Here is a tiny trained network, its code and every weight. The questions are about switching its units off for an input and a target symbol, where a switched-off unit gives its printed mean instead of its output.

import numpy as np


def w(rows, s, z=0):
    codes = np.array(rows[::2]) - 128.0
    scale = np.full(codes.shape[1], s)
    scale[-1] = z or s
    return codes * scale


def norm(h):
    return h / np.sqrt((h * h).mean(-1, keepdims=True) + 1e-5)


def f(y):
    return np.maximum(y, 0)


def softmax(a):
    e = np.exp(a - a.max(-1, keepdims=True))
    return e / e.sum(-1, keepdims=True)


def log_softmax(a):
    a = a - a.max(-1, keepdims=True)
    return a - np.log(np.exp(a).sum(-1, keepdims=True))


def net(x, mask):
    ids = ['ΓΞΣβζημτφ'.index(c) for c in x.split()]
    T = len(ids)
    res = E[ids] + P[:T]
    u = 0
    for l in range(2):
        q, k, v = (norm(res) @ M[l].T for M in (Q, K, V))
        z = softmax(np.where(np.tri(T) > 0, q @ k.T / 3**0.5, -1e9)) @ v
        res = res + np.where(mask[u], z, O[l][:, -1]) @ O[l][:, :-1]
        u += 1
        y = f(norm(res) @ A[l][:, :-1].T + A[l][:, -1])
        res = res + np.where(mask[u : u + 4], y, B[l][:, -1]) @ B[l][:, :-1]
        u += 4
    return log_softmax(norm(res)[-1] @ U[:, :-1].T + U[:, -1])


Q, K, V, O, A, B = {}, {}, {}, {}, {}, {}
E = w([
[186,109,124,132,101,115,53,144],'Γ',
[113,109,44,87,114,143,185,136],'Ξ',
[58,121,109,184,61,61,184,180],'Σ',
[163,79,77,147,128,135,25,156],'β',
[118,106,92,66,120,203,124,55],'ζ',
[127,75,177,110,169,117,40,160],'η',
[196,140,110,155,163,250,146,116],'μ',
[74,113,114,177,120,181,131,125],'τ',
[202,42,100,116,100,133,90,137],'φ',
],0.014)
P = w([
[141,226,134,134,163,65,123,2],'0',
[104,124,55,175,190,105,21,87],'1',
[94,126,90,167,200,96,30,123],'2',
[69,177,97,143,164,124,75,119],'3',
[67,169,100,134,151,126,90,133],'4',
[77,169,111,127,134,135,95,142],'5',
[82,168,113,119,126,142,101,160],'6',
[74,156,109,117,125,151,104,180],'7',
[65,153,115,114,116,166,104,200],'8',
[67,171,157,109,82,169,129,209],'9',
[85,159,161,96,78,175,133,208],'10',
[106,129,161,83,81,188,110,212],'11',
],0.007)
Q[0] = w([
[39,134,97,43,38,235,210,138],'0.h0',
[220,27,120,140,157,23,18,162],'0.h0',
[31,196,122,157,152,197,254,118],'0.h0',
],0.0074)
K[0] = w([
[129,122,192,109,79,221,141,197],'0.h0',
[169,239,91,153,210,18,106,37],'0.h0',
[148,37,108,106,107,204,116,255],'0.h0',
],0.0081)
V[0] = w([
[84,31,233,74,153,146,32,96],'0.h0',
[58,224,196,95,251,186,52,173],'0.h0',
[192,153,168,3,211,69,163,110],'0.h0',
],0.0055)
O[0] = w([
[81,74,155,154,126,121,229,208,217],'0.h0',
[168,160,27,113,151,95,159,247,84],'0.h0',
[44,119,161,14,136,131,134,220,8],'0.h0',
],0.012,0.0012)
A[0] = w([
[63,111,169,255,144,252,182,13,251],'0.n0',
[106,173,93,38,142,203,130,99,72],'0.n1',
[103,147,98,175,125,167,157,55,33],'0.n2',
[46,65,76,110,117,59,148,202,174],'0.n3',
],0.008,0.0021)
B[0] = w([
[85,135,111,78,197,66,196,195,254],'0.n0',
[150,76,161,147,133,246,219,70,159],'0.n1',
[42,139,110,125,94,21,132,123,175],'0.n2',
[107,222,146,131,90,82,168,113,192],'0.n3',
],0.011,0.0099)
Q[1] = w([
[68,118,153,2,55,145,81,172],'1.h0',
[109,232,108,177,186,185,230,87],'1.h0',
[121,162,124,92,113,179,162,110],'1.h0',
],0.008)
K[1] = w([
[254,76,146,37,124,152,109,22],'1.h0',
[107,127,109,149,157,216,241,229],'1.h0',
[163,184,138,127,114,169,166,155],'1.h0',
],0.0086)
V[1] = w([
[135,175,19,38,71,221,77,175],'1.h0',
[151,51,62,191,213,131,143,187],'1.h0',
[96,137,159,82,211,147,253,139],'1.h0',
],0.0054)
O[1] = w([
[93,206,11,104,144,129,43,89,91],'1.h0',
[173,189,145,144,255,100,216,65,147],'1.h0',
[152,174,187,137,95,223,119,77,254],'1.h0',
],0.0076,0.005)
A[1] = w([
[209,169,90,254,212,69,214,123,22],'1.n0',
[87,119,232,156,158,67,67,163,252],'1.n1',
[244,155,99,161,236,238,95,124,133],'1.n2',
[159,72,141,230,133,89,58,91,160],'1.n3',
],0.0074,0.0019)
B[1] = w([
[150,99,31,198,77,221,85,140,253],'1.n0',
[182,119,66,136,112,148,169,84,221],'1.n1',
[237,171,246,49,150,134,141,145,187],'1.n2',
[76,191,195,165,124,116,205,143,171],'1.n3',
],0.011,0.0067)
U = w([
[164,170,62,33,173,68,93,97,132],'Γ',
[45,125,105,98,91,221,44,49,151],'Ξ',
[150,162,138,145,106,26,150,19,130],'Σ',
[94,60,76,81,29,108,107,137,154],'β',
[97,54,195,123,106,187,192,92,188],'ζ',
[67,254,145,115,16,181,156,100,5],'η',
[233,197,165,145,128,166,164,113,133],'μ',
[170,61,18,201,131,183,132,115,127],'τ',
[65,169,138,104,214,70,212,223,129],'φ',
],0.0074,0.003)

Each question gives the input, a string of symbols that net reads in full, and the target symbol t.
The units are the heads (3 rows each of Q, K, V and O) and the neurons (one row each of A and B). Each row of codes is followed by its name. A weight is (code - 128) times the scale printed after its matrix; where a second scale follows, it is the last column's (O, A, B and U).
mask holds one flag per unit, layer by layer, with each layer's heads first. A switched-off unit (its flag False) gives its mean, the last column of its rows in O or B, instead of its output. The means were averaged over made-up inputs and are rounded, as every weight is.
A unit's drop is (log p(t) with every unit on - log p(t) with that unit switched off) / (log p(t) with every unit on - log p(t) with every unit switched off).
The circuit of an input: a set's keep is (log p(t) with only the set's units on - log p(t) with every unit switched off) / (log p(t) with every unit on - log p(t) with every unit switched off). Starting from all 10 units, units are removed one at a time, each time the one whose removal leaves the highest keep (on an exact tie, the one counted first), for as long as the keep stays at least 0.8.
circuit, biggest first: the units of the circuit, biggest drop first
unit that matters most: the unit with the biggest drop
k most important neurons: the k neurons with the biggest drops, biggest first
k most important neurons of layer l: the k neurons of layer l with the biggest drops, biggest first
drop when u is switched off: that unit's drop, to one decimal
input Γ μ φ β, target β: unit that matters most -> 0.n0
input φ φ Ξ ζ τ Ξ ζ, target τ: 2 most important neurons -> 0.n2, 0.n3
input Σ η φ τ φ φ φ, target Σ: 2 most important neurons of layer 1 -> 1.n3, 1.n0
input τ φ ζ ζ Σ μ φ μ η, target μ: circuit, biggest first -> 0.h0, 1.n2
input ζ β φ τ β η, target η: circuit, biggest first -> 0.h0, 0.n3, 0.n0
input ζ φ β, target η: 3 most important neurons -> 0.n3, 0.n0, 1.n0
input η ζ Ξ ζ Σ ζ, target ζ: 2 most important neurons -> 0.n1, 0.n3
input μ φ φ η β ζ φ Σ Γ τ Γ Γ, target Γ: circuit, biggest first -> 0.h0, 1.h0
input Ξ τ η β τ Γ Γ Ξ φ φ μ τ, target φ: 2 most important neurons -> 0.n0, 0.n2
input Ξ η μ ζ β Σ φ Ξ τ τ β ζ, target τ: circuit, biggest first -> 0.h0, 1.n0
input Γ τ Ξ, target τ: 2 most important neurons -> 1.n0, 0.n3
input Σ β τ φ ζ φ Σ η, target Σ: circuit, biggest first -> 0.h0, 1.n0
input ζ τ φ β φ μ Ξ η φ Γ ζ, target φ: circuit, biggest first -> 0.n0, 0.h0
input η μ ζ ζ ζ η φ η Γ, target φ: circuit, biggest first -> 0.h0
input Γ Σ φ, target β: 2 most important neurons -> 0.n0, 1.n0
input η τ μ Ξ, target τ: 2 most important neurons of layer 1 -> 1.n0, 1.n3
input μ Γ τ η η φ φ, target Γ: 2 most important neurons of layer 0 -> 0.n0, 0.n2
input Γ φ Ξ φ η φ Γ Γ ζ Ξ φ, target β: 2 most important neurons of layer 0 -> 0.n0, 0.n1
input τ Γ Γ φ Ξ Ξ τ Ξ Γ Ξ β, target μ: 2 most important neurons of layer 0 -> 0.n0, 0.n2
input Ξ φ Γ ζ, target φ: circuit, biggest first -> 0.n0
input τ Σ φ φ φ Ξ μ Σ Ξ η Ξ η, target μ: 2 most important neurons of layer 0 -> 0.n2, 0.n0
input τ η τ φ, target μ: 3 most important neurons -> 1.n2, 0.n0, 1.n3
input τ Γ Γ Σ φ τ μ Γ Γ φ, target μ: 4 most important neurons -> 1.n2, 0.n0, 0.n2, 1.n3
input Ξ η η φ φ, target Ξ: drop when 0.h0 is switched off -> 0.8
input η τ ζ Γ η μ Ξ μ ζ, target μ: drop when 0.h0 is switched off -> 0.8
input η Σ β, target φ: drop when 0.h0 is switched off -> 0.9
input Σ φ Γ ζ φ Σ μ τ μ Ξ Γ η, target Σ: drop when 1.n3 is switched off -> 0.2
input φ Γ ζ μ τ τ β β η, target ζ: circuit, biggest first -> 0.h0
